Here is a tiny trained network, its code and every weight. The questions are about switching its units off for an input and a class, where a switched-off unit gives its printed mean instead of its output.

import numpy as np


def w(rows, s, z=0):
    codes = np.array(rows[::2]) - 128.0
    scale = np.full(codes.shape[1], s)
    scale[-1] = z or s
    return codes * scale


def f(y):
    return np.maximum(y, 0)


def log_softmax(a):
    a = a - a.max(-1, keepdims=True)
    return a - np.log(np.exp(a).sum(-1, keepdims=True))


def net(x, mask):
    res = np.array(x, float).reshape(1, 3) / 4 @ E
    y = f(res @ A[0][:, :-1].T + A[0][:, -1])
    res = res + np.where(mask, y, B[0][:, -1]) @ B[0][:, :-1]
    return log_softmax(res[-1] @ U[:, :-1].T + U[:, -1])


A, B = {}, {}
E = w([
[90,198,242,176,136,147,79,114,85,167],'x0',
[155,145,161,90,153,198,236,188,181,100],'x1',
[148,111,116,246,203,104,97,172,31,57],'x2',
],0.013)
A[0] = w([
[97,226,159,106,136,190,158,137,168,201,252],'neuron 0',
[167,102,80,175,141,112,93,166,31,72,170],'neuron 1',
[174,107,173,135,189,198,217,193,169,82,213],'neuron 2',
[41,194,214,123,137,150,53,91,86,214,131],'neuron 3',
[31,194,225,209,115,89,68,89,70,152,198],'neuron 4',
[141,110,108,97,142,137,84,108,71,83,96],'neuron 5',
[38,110,112,155,65,65,48,7,127,213,208],'neuron 6',
[178,47,32,131,108,127,98,106,91,98,182],'neuron 7',
[159,99,111,166,169,139,149,187,76,61,174],'neuron 8',
[182,140,229,124,172,252,190,118,122,139,151],'neuron 9',
[167,102,92,1,55,117,130,114,184,141,192],'neuron 10',
],0.0083,0.0038)
B[0] = w([
[87,71,123,118,65,137,144,194,71,121,201],'neuron 0',
[203,132,95,114,242,121,95,96,200,137,213],'neuron 1',
[164,130,119,134,85,91,254,221,156,130,222],'neuron 2',
[56,118,126,109,100,189,180,97,104,187,229],'neuron 3',
[129,109,84,189,90,207,131,135,71,200,252],'neuron 4',
[130,76,119,157,113,86,111,148,143,118,152],'neuron 5',
[178,126,77,186,157,142,224,171,144,193,245],'neuron 6',
[107,70,138,147,215,117,139,93,178,148,192],'neuron 7',
[196,132,147,129,149,80,98,130,181,106,200],'neuron 8',
[128,128,143,111,83,105,72,170,119,92,192],'neuron 9',
[103,169,57,157,149,218,132,100,81,231,235],'neuron 10',
],0.0097,0.018)
U = w([
[104,76,166,120,7,119,154,217,106,87,169],'0',
[78,150,166,126,92,127,118,86,153,77,40],'1',
[207,208,162,165,135,94,55,179,124,95,95],'2',
[80,155,127,106,126,86,126,83,85,128,3],'3',
[166,91,88,190,171,118,161,132,166,169,181],'4',
[129,90,131,79,169,60,2,28,160,55,56],'5',
[155,172,161,90,107,55,178,144,164,34,27],'6',
[90,149,94,134,77,248,139,102,67,209,196],'7',
],0.0083,0.0029)

Each question gives the input, the list of numbers given to net, and the class t.
The units are the neurons (one row each of A and B). Each row of codes is followed by its name. A weight is (code - 128) times the scale printed after its matrix; where a second scale follows, it is the last column's (A, B and U).
mask holds one flag per neuron, in row order. A switched-off neuron (its flag False) gives its mean, the last column of its row in B, instead of its output. The means were averaged over made-up inputs and are rounded, as every weight is.
A unit's drop is (log p(t) with every unit on - log p(t) with that unit switched off) / (log p(t) with every unit on - log p(t) with every unit switched off).
The circuit of an input: a set's keep is (log p(t) with only the set's units on - log p(t) with every unit switched off) / (log p(t) with every unit on - log p(t) with every unit switched off). Starting from all 11 units, units are removed one at a time, each time the one whose removal leaves the highest keep (on an exact tie, the one counted first), for as long as the keep stays at least 0.8.
circuit, biggest first: the units of the circuit, biggest drop first
k most important neurons: the k neurons with the biggest drops, biggest first
drop of u: that unit's drop, to one decimal
input [-2,-4,-2], class 4: 2 most important neurons => [neuron 4; neuron 3]
input [6,8,8], class 2: circuit, biggest first => [neuron 8; neuron 9]
input [2,-8,4], class 4: circuit, biggest first => [neuron 1]
input [-3,-3,6], class 5: 2 most important neurons => [neuron 6; neuron 2]
input [7,4,0], class 0: 2 most important neurons => [neuron 10; neuron 9]
input [-1,-7,-1], class 4: 2 most important neurons => [neuron 6; neuron 10]
input [-7,1,-3], class 7: 2 most important neurons => [neuron 10; neuron 1]
input [-7,0,-2], class 7: 4 most important neurons => [neuron 10; neuron 1; neuron 8; neuron 6]
input [-2,5,3], class 6: drop of neuron 4 => 0.1
input [8,6,-6], class 0: drop of neuron 9 => 0.4
input [8,8,5], class 0: drop of neuron 6 => 0.0
input [4,4,7], class 2: drop of neuron 6 => 0.2
